Below is a small trained network, with its code and all its weights. Each question gives an input and a target symbol and asks what happens when units are switched off, that is, made to give their printed mean instead of their output.

import numpy as np


def w(rows, s, z=0):
    codes = np.array(rows[::2]) - 128.0
    scale = np.full(codes.shape[1], s)
    scale[-1] = z or s
    return codes * scale


def norm(h):
    return h / np.sqrt((h * h).mean(-1, keepdims=True) + 1e-5)


def f(y):
    return np.maximum(y, 0)


def softmax(a):
    e = np.exp(a - a.max(-1, keepdims=True))
    return e / e.sum(-1, keepdims=True)


def log_softmax(a):
    a = a - a.max(-1, keepdims=True)
    return a - np.log(np.exp(a).sum(-1, keepdims=True))


def net(x, mask):
    ids = ['ΘΦαεμσ'.index(c) for c in x.split()]
    T = len(ids)
    res = E[ids] + P[:T]
    r = norm(res)
    for j in range(2):
        rows = slice(2 * j, 2 * j + 2)
        q, k, v = (r @ M[0][rows].T for M in (Q, K, V))
        z = softmax(np.where(np.tri(T) > 0, q @ k.T / 2**0.5, -1e9)) @ v
        o = O[0][rows]
        res = res + np.where(mask[j], z, o[:, -1]) @ o[:, :-1]
    y = f(norm(res) @ A[0][:, :-1].T + A[0][:, -1])
    res = res + np.where(mask[2:14], y, B[0][:, -1]) @ B[0][:, :-1]
    return log_softmax(norm(res)[-1] @ U[:, :-1].T + U[:, -1])


Q, K, V, O, A, B = {}, {}, {}, {}, {}, {}
E = w([
[20,9,192],'Θ',
[170,148,200],'Φ',
[92,110,183],'α',
[193,158,187],'ε',
[86,68,62],'μ',
[86,143,161],'σ',
],0.015)
P = w([
[232,214,14],'0',
[139,253,139],'1',
[128,191,146],'2',
[146,160,177],'3',
[110,125,193],'4',
[108,138,213],'5',
[114,114,215],'6',
[150,111,243],'7',
],0.0024)
Q[0] = w([
[164,125,215],'head 0',
[2,220,150],'head 0',
[165,93,86],'head 1',
[206,121,126],'head 1',
],0.0096)
K[0] = w([
[154,82,248],'head 0',
[187,114,174],'head 0',
[171,109,254],'head 1',
[145,89,200],'head 1',
],0.0069)
V[0] = w([
[80,62,138],'head 0',
[58,250,205],'head 0',
[104,177,132],'head 1',
[82,138,67],'head 1',
],0.012)
O[0] = w([
[74,223,124,143],'head 0',
[188,145,197,255],'head 0',
[164,254,211,144],'head 1',
[171,75,226,85],'head 1',
],0.0085,0.0094)
A[0] = w([
[137,84,202,209],'neuron 0',
[167,140,155,228],'neuron 1',
[182,182,61,159],'neuron 2',
[77,96,163,89],'neuron 3',
[149,224,96,46],'neuron 4',
[133,42,154,229],'neuron 5',
[115,223,134,68],'neuron 6',
[174,205,66,104],'neuron 7',
[195,111,154,253],'neuron 8',
[114,184,1,198],'neuron 9',
[117,85,138,255],'neuron 10',
[158,77,156,95],'neuron 11',
],0.01,0.003)
B[0] = w([
[93,117,104,254],'neuron 0',
[114,40,90,235],'neuron 1',
[49,95,183,155],'neuron 2',
[119,157,130,162],'neuron 3',
[129,166,117,158],'neuron 4',
[168,151,150,171],'neuron 5',
[160,136,120,183],'neuron 6',
[12,105,137,153],'neuron 7',
[68,88,109,238],'neuron 8',
[255,116,190,153],'neuron 9',
[224,160,133,171],'neuron 10',
[112,130,157,148],'neuron 11',
],0.0092,0.0069)
U = w([
[7,186,72,88],'Θ',
[102,76,112,3],'Φ',
[91,224,164,249],'α',
[106,30,112,3],'ε',
[251,17,93,228],'μ',
[250,170,174,198],'σ',
],0.011,0.0012)

Each question gives the input, a string of symbols that net reads in full, and the target symbol t.
The units are the heads (2 rows each of Q, K, V and O) and the neurons (one row each of A and B). Each row of codes is followed by its name. A weight is (code - 128) times the scale printed after its matrix; where a second scale follows, it is the last column's (O, A, B and U).
mask holds one flag per unit, heads first, then neurons. A switched-off unit (its flag False) gives its mean, the last column of its rows in O or B, instead of its output. The means were averaged over made-up inputs and are rounded, as every weight is.
A unit's drop is (log p(t) with every unit on - log p(t) with that unit switched off) / (log p(t) with every unit on - log p(t) with every unit switched off).
The circuit of an input: a set's keep is (log p(t) with only the set's units on - log p(t) with every unit switched off) / (log p(t) with every unit on - log p(t) with every unit switched off). Starting from the 12 units with the biggest drops (on a tie, the unit counted first), units are removed one at a time, each time the one whose removal leaves the highest keep (on an exact tie, the one counted first), for as long as the keep stays at least 0.8.
units of the circuit, in order: the units of the circuit, biggest drop first
top k neurons: the k neurons with the biggest drops, biggest first
heads that matter: for each layer, one digit per head in row order, 1 if its drop is at least 0.15 and else 0, layers parted by /
drop of u: that unit's drop, to one decimal
input α α μ Θ ε, target α: heads that matter -> 10
input α Φ ε, target α: heads that matter -> 01
input σ μ μ σ α ε μ, target μ: heads that matter -> 10
input μ σ ε, target μ: units of the circuit, in order -> [head 0; neuron 1]
input μ μ Φ, target μ: units of the circuit, in order -> [head 0; head 1]
input μ ε Φ α, target μ: units of the circuit, in order -> [head 1; head 0]
input σ Φ α, target σ: units of the circuit, in order -> [head 0]
input Θ μ ε ε σ, target μ: heads that matter -> 11
input ε α μ ε, target ε: top 2 neurons -> [neuron 8; neuron 1]
input ε μ Θ Φ, target μ: top 3 neurons -> [neuron 7; neuron 2; neuron 1]
input σ ε σ, target σ: top 2 neurons -> [neuron 7; neuron 2]
input α Φ Θ, target α: drop of neuron 5 -> 0.2
input σ α α, target σ: drop of neuron 2 -> 0.1
input α Θ ε α ε μ μ, target μ: drop of neuron 9 -> 2.3
